Here is a tiny trained network, its code and every weight. The questions are about switching its units off for an input and a class, where a switched-off unit gives its printed mean instead of its output.

import numpy as np


def w(rows, s, z=0):
    codes = np.array(rows[::2]) - 128.0
    scale = np.full(codes.shape[1], s)
    scale[-1] = z or s
    return codes * scale


def f(y):
    return np.maximum(y, 0)


def log_softmax(a):
    a = a - a.max(-1, keepdims=True)
    return a - np.log(np.exp(a).sum(-1, keepdims=True))


def net(x, mask):
    res = np.array(x, float).reshape(1, 7) / 4 @ E
    y = f(res @ A[0][:, :-1].T + A[0][:, -1])
    res = res + np.where(mask, y, B[0][:, -1]) @ B[0][:, :-1]
    return log_softmax(res[-1] @ U[:, :-1].T + U[:, -1])


A, B = {}, {}
E = w([
[137,132,151,128,139,124,136,129],'x0',
[100,21,142,151,189,2,50,79],'x1',
[136,122,135,121,117,133,119,123],'x2',
[122,132,120,136,135,133,129,125],'x3',
[107,140,123,143,137,135,120,127],'x4',
[228,101,96,178,190,173,32,249],'x5',
[36,36,148,19,200,231,146,157],'x6',
],0.0071)
A[0] = w([
[101,62,157,148,179,59,88,107,92],'neuron 1',
[203,179,129,197,66,72,111,102,14],'neuron 2',
[147,181,119,139,75,199,188,169,95],'neuron 3',
[132,100,152,123,128,101,112,123,33],'neuron 4',
[105,75,128,125,147,56,86,107,91],'neuron 5',
[140,183,115,116,93,174,175,156,74],'neuron 6',
[77,137,121,113,101,96,183,112,98],'neuron 7',
[119,80,132,152,163,42,96,91,116],'neuron 8',
[120,102,128,126,145,101,96,100,56],'neuron 9',
[210,135,79,181,157,128,58,229,154],'neuron 10',
[112,82,118,84,192,158,165,153,11],'neuron 11',
[85,157,131,77,100,94,159,60,103],'neuron 12',
[150,198,125,107,83,210,182,166,83],'neuron 13',
[44,150,150,109,72,103,180,42,113],'neuron 14',
[92,167,127,117,96,78,173,60,132],'neuron 15',
[104,104,132,105,160,165,147,146,2],'neuron 16',
[126,47,110,163,147,90,113,83,91],'neuron 17',
[164,93,121,145,170,177,61,212,111],'neuron 18',
[87,39,157,65,176,181,133,135,38],'neuron 19',
[151,114,72,134,149,131,134,154,52],'neuron 20',
[81,140,129,106,92,104,178,32,131],'neuron 21',
[207,211,107,254,64,25,115,91,33],'neuron 22',
[145,153,129,113,153,149,84,105,15],'neuron 23',
],0.0073,0.002)
B[0] = w([
[152,194,93,83,193,72,94,60,193],'neuron 1',
[45,100,88,61,71,174,194,128,204],'neuron 2',
[201,192,55,144,198,43,61,57,187],'neuron 3',
[153,144,86,122,130,130,114,137,143],'neuron 4',
[176,181,77,115,178,78,108,99,182],'neuron 5',
[185,184,99,118,174,67,78,67,172],'neuron 6',
[149,95,159,169,157,133,94,156,161],'neuron 7',
[185,193,76,83,183,87,90,65,194],'neuron 8',
[149,157,109,117,143,105,123,114,153],'neuron 9',
[162,43,215,200,119,143,110,221,217],'neuron 10',
[91,115,93,105,70,183,190,116,164],'neuron 11',
[167,64,158,187,136,133,121,172,176],'neuron 12',
[176,186,62,89,209,46,67,56,193],'neuron 13',
[155,79,167,214,150,130,103,208,195],'neuron 14',
[150,38,202,175,142,149,109,190,183],'neuron 15',
[91,136,124,81,132,164,153,130,151],'neuron 16',
[165,182,86,111,175,90,77,107,176],'neuron 17',
[142,61,193,180,140,144,137,167,193],'neuron 18',
[37,160,113,57,49,177,224,124,189],'neuron 19',
[148,104,157,147,129,116,129,141,143],'neuron 20',
[173,68,163,210,136,125,94,205,187],'neuron 21',
[2,109,111,34,26,224,219,114,249],'neuron 22',
[140,104,154,129,110,137,115,112,131],'neuron 23',
],0.0064,0.011)
U = w([
[161,59,219,232,125,140,119,195,247],'0',
[179,223,84,117,155,85,96,54,2],'1',
[1,123,122,69,73,189,212,116,127],'2',
],0.015,0.00048)

Each question gives the input, the list of numbers given to net, and the class t.
The units are the neurons (one row each of A and B). Each row of codes is followed by its name. A weight is (code - 128) times the scale printed after its matrix; where a second scale follows, it is the last column's (A, B and U).
mask holds one flag per neuron, in row order. A switched-off neuron (its flag False) gives its mean, the last column of its row in B, instead of its output. The means were averaged over made-up inputs and are rounded, as every weight is.
A unit's drop is (log p(t) with every unit on - log p(t) with that unit switched off) / (log p(t) with every unit on - log p(t) with every unit switched off).
The circuit of an input: a set's keep is (log p(t) with only the set's units on - log p(t) with every unit switched off) / (log p(t) with every unit on - log p(t) with every unit switched off). Starting from the 12 units with the biggest drops (on a tie, the unit counted first), units are removed one at a time, each time the one whose removal leaves the highest keep (on an exact tie, the one counted first), for as long as the keep stays at least 0.8.
circuit, biggest first: the units of the circuit, biggest drop first
top k neurons: the k neurons with the biggest drops, biggest first
drop when u is switched off: that unit's drop, to one decimal
input [1,6,-4,6,-6,4,8], class 2: circuit, biggest first : neuron 19
input [3,1,-1,-8,-8,-2,-2], class 0: circuit, biggest first : neuron 19; neuron 13
input [3,-7,-7,-7,1,-6,-3], class 1: top 3 neurons : neuron 13; neuron 3; neuron 10
input [4,-8,-6,0,2,-6,8], class 1: top 3 neurons : neuron 13; neuron 3; neuron 22
input [-4,-2,6,2,4,-8,-7], class 0: top 3 neurons : neuron 14; neuron 21; neuron 15
input [-2,0,-2,2,-5,-6,-8], class 2: top 2 neurons : neuron 22; neuron 2
input [5,1,4,3,7,-5,-6], class 2: top 3 neurons : neuron 22; neuron 2; neuron 10
input [3,-7,-6,3,-6,-6,7], class 1: top 2 neurons : neuron 13; neuron 22
input [-2,-7,2,-2,-5,-6,4], class 1: top 4 neurons : neuron 13; neuron 3; neuron 10; neuron 6
input [1,3,0,-3,-2,0,-4], class 2: drop when neuron 3 is switched off : 0.2
input [0,-1,7,7,-6,5,-8], class 2: drop when neuron 7 is switched off : 0.0
input [1,7,3,-2,-1,-8,-1], class 0: drop when neuron 14 is switched off : 0.3
